Here is a tiny trained network, its code and every weight. The questions are about switching its units off for an input and a class, where a switched-off unit gives its printed mean instead of its output.

import numpy as np


def w(rows, s, z=0):
    codes = np.array(rows[::2]) - 128.0
    scale = np.full(codes.shape[1], s)
    scale[-1] = z or s
    return codes * scale


def norm(h):
    return h / np.sqrt((h * h).mean(-1, keepdims=True) + 1e-5)


def f(y):
    return np.maximum(y, 0)


def log_softmax(a):
    a = a - a.max(-1, keepdims=True)
    return a - np.log(np.exp(a).sum(-1, keepdims=True))


def net(x, mask):
    res = np.array(x, float).reshape(1, 8) / 4 @ E
    u = 0
    for l in range(4):
        y = f(norm(res) @ A[l][:, :-1].T + A[l][:, -1])
        res = res + np.where(mask[u : u + 5], y, B[l][:, -1]) @ B[l][:, :-1]
        u += 5
    return log_softmax(norm(res)[-1] @ U[:, :-1].T + U[:, -1])


A, B = {}, {}
E = w([
[64,140,105,193,151,79,125,86,198,157,199],'x0',
[165,117,158,184,115,206,117,122,81,65,175],'x1',
[171,29,149,115,106,59,86,137,145,139,175],'x2',
[56,73,93,70,48,158,212,168,107,255,107],'x3',
[132,203,191,142,132,144,122,103,124,179,131],'x4',
[118,107,233,67,166,147,205,140,75,100,117],'x5',
[116,140,167,170,145,150,55,143,172,156,73],'x6',
[137,150,111,210,226,104,133,128,105,148,86],'x7',
],0.0064)
A[0] = w([
[155,161,139,182,173,200,162,177,61,171,95,79],'0.n1',
[169,107,150,160,144,116,73,101,141,120,255,1],'0.n2',
[128,152,90,121,169,179,130,141,119,144,54,136],'0.n3',
[106,228,241,100,228,85,208,136,91,112,98,153],'0.n4',
[165,157,122,224,136,68,170,30,129,176,116,128],'0.n5',
],0.0058,0.0013)
B[0] = w([
[103,98,161,194,95,254,52,76,125,119,90,195],'0.n1',
[122,155,167,195,138,118,136,200,133,141,187,210],'0.n2',
[102,115,102,174,81,166,73,31,52,127,92,175],'0.n3',
[218,211,123,197,111,86,175,189,100,130,98,254],'0.n4',
[127,95,74,111,74,123,125,129,132,130,135,196],'0.n5',
],0.0089,0.0055)
A[1] = w([
[208,58,98,102,171,71,56,165,96,192,89,64],'1.n1',
[186,80,185,135,135,75,133,119,139,92,205,115],'1.n2',
[112,209,194,141,207,157,107,116,56,147,152,6],'1.n3',
[135,112,188,189,118,88,150,90,192,139,188,2],'1.n4',
[70,95,124,74,102,145,234,167,2,145,163,203],'1.n5',
],0.0061,0.0019)
B[1] = w([
[172,124,121,93,189,52,148,254,60,118,79,195],'1.n1',
[177,124,163,212,71,164,108,90,187,109,136,233],'1.n2',
[101,63,155,129,179,131,153,177,155,130,84,200],'1.n3',
[191,194,43,155,70,147,121,97,212,87,140,204],'1.n4',
[119,100,57,55,140,109,199,65,76,137,137,254],'1.n5',
],0.0085,0.0045)
A[2] = w([
[136,108,144,196,169,104,1,119,100,52,186,53],'2.n1',
[140,100,166,150,137,134,83,150,136,94,195,5],'2.n2',
[176,154,108,64,227,84,117,164,133,100,37,119],'2.n3',
[75,157,84,125,101,78,72,194,137,146,124,218],'2.n4',
[115,185,43,186,221,110,67,135,166,193,135,49],'2.n5',
],0.0077,0.0022)
B[2] = w([
[77,139,79,32,142,152,111,191,70,96,179,254],'2.n1',
[110,210,180,97,160,107,48,175,80,93,227,179],'2.n2',
[121,2,128,96,171,144,174,152,115,147,72,206],'2.n3',
[145,182,242,60,139,129,180,91,246,179,116,191],'2.n4',
[237,95,31,141,107,95,109,14,144,197,182,213],'2.n5',
],0.0087,0.0061)
A[3] = w([
[144,173,153,162,200,179,126,128,69,114,42,38],'3.n1',
[108,132,139,143,162,167,131,182,100,103,228,109],'3.n2',
[124,104,186,90,107,155,135,163,94,93,169,122],'3.n3',
[57,124,145,92,124,91,153,132,192,153,126,2],'3.n4',
[167,90,107,139,215,126,96,105,115,3,166,127],'3.n5',
],0.0078,0.0026)
B[3] = w([
[181,165,202,179,79,238,122,168,156,102,131,225],'3.n1',
[109,183,105,174,193,3,47,153,183,26,94,217],'3.n2',
[117,140,6,142,135,112,45,69,154,159,107,201],'3.n3',
[21,203,238,181,44,114,100,100,125,106,172,150],'3.n4',
[1,184,157,107,198,161,139,137,107,48,113,255],'3.n5',
],0.0088,0.006)
U = w([
[209,181,115,181,103,58,108,77,235,196,195,201],'0',
[110,159,81,96,202,127,181,72,88,55,132,28],'1',
[33,74,98,112,37,160,136,26,102,187,180,139],'2',
[175,46,63,5,151,31,178,162,100,168,89,177],'3',
[106,180,120,157,167,81,20,222,129,9,177,171],'4',
[59,157,254,102,111,77,183,169,189,181,137,5],'5',
[183,152,217,183,132,209,148,201,96,104,53,189],'6',
],0.012,0.0022)

Each question gives the input, the list of numbers given to net, and the class t.
The units are the neurons (one row each of A and B). Each row of codes is followed by its name. A weight is (code - 128) times the scale printed after its matrix; where a second scale follows, it is the last column's (A, B and U).
mask holds one flag per neuron, layer by layer. A switched-off neuron (its flag False) gives its mean, the last column of its row in B, instead of its output. The means were averaged over made-up inputs and are rounded, as every weight is.
A unit's drop is (log p(t) with every unit on - log p(t) with that unit switched off) / (log p(t) with every unit on - log p(t) with every unit switched off).
The circuit of an input: a set's keep is (log p(t) with only the set's units on - log p(t) with every unit switched off) / (log p(t) with every unit on - log p(t) with every unit switched off). Starting from the 12 units with the biggest drops (on a tie, the unit counted first), units are removed one at a time, each time the one whose removal leaves the highest keep (on an exact tie, the one counted first), for as long as the keep stays at least 0.8.
circuit, biggest first: the units of the circuit, biggest drop first
top k neurons: the k neurons with the biggest drops, biggest first
k most important neurons of layer l: the k neurons of layer l with the biggest drops, biggest first
input [6,0,-8,-6,7,1,8,6], class 6: circuit, biggest first -> (3.n1)
input [6,-3,-6,-8,1,5,-3,7], class 6: 3 most important neurons of layer 3 -> (3.n1; 3.n2; 3.n3)
input [2,-8,3,2,-3,-2,8,-4], class 5: top 2 neurons -> (2.n4; 3.n4)
input [-2,-2,-7,-8,-8,3,1,0], class 6: 2 most important neurons of layer 2 -> (2.n3; 2.n2)
input [-2,-4,6,6,-8,-5,6,-3], class 5: circuit, biggest first -> (2.n4; 3.n4)
input [-4,-4,0,3,-1,-5,5,0], class 3: circuit, biggest first -> (1.n1; 2.n3)
input [-5,-7,4,-8,7,-2,-2,2], class 3: top 2 neurons -> (2.n3; 0.n1)
input [5,-7,3,-2,-7,3,8,3], class 3: circuit, biggest first -> (2.n3; 1.n1)
input [1,8,-5,6,-8,-1,-2,-4], class 3: circuit, biggest first -> (1.n5; 3.n5)
input [6,2,-2,-6,2,-8,7,6], class 0: 2 most important neurons of layer 2 -> (2.n5; 2.n4)
input [-3,-6,-4,5,-4,-8,4,2], class 0: top 4 neurons -> (2.n4; 2.n5; 1.n5; 2.n1)
input [-3,-7,0,-2,5,6,-7,-3], class 3: top 3 neurons -> (1.n5; 0.n1; 2.n3)
input [0,-4,-3,8,5,8,-7,7], class 6: top 2 neurons -> (0.n4; 0.n1)
input [-2,3,7,6,-7,-7,3,-2], class 3: 3 most important neurons of layer 1 -> (1.n1; 1.n2; 1.n4)
input [6,2,0,-6,4,-4,3,7], class 0: top 2 neurons -> (2.n5; 0.n5)
input [2,-1,3,-1,6,6,-8,3], class 6: circuit, biggest first -> (0.n4)
input [-1,-8,-1,8,2,4,-2,-7], class 2: 2 most important neurons of layer 1 -> (1.n1; 1.n5)
input [-6,-5,-7,6,0,-1,4,0], class 2: top 2 neurons -> (0.n3; 1.n1)
input [-1,-5,5,-2,-2,-7,6,3], class 3: top 2 neurons -> (1.n1; 2.n3)
input [4,-1,-6,-7,-5,-7,4,-1], class 0: top 3 neurons -> (2.n5; 2.n4; 0.n1)
input [0,-6,-6,-3,5,-6,6,-8], class 0: circuit, biggest first -> (2.n5)
input [-2,-5,-7,-1,4,-4,-7,5], class 0: top 3 neurons -> (2.n5; 0.n5; 3.n5)
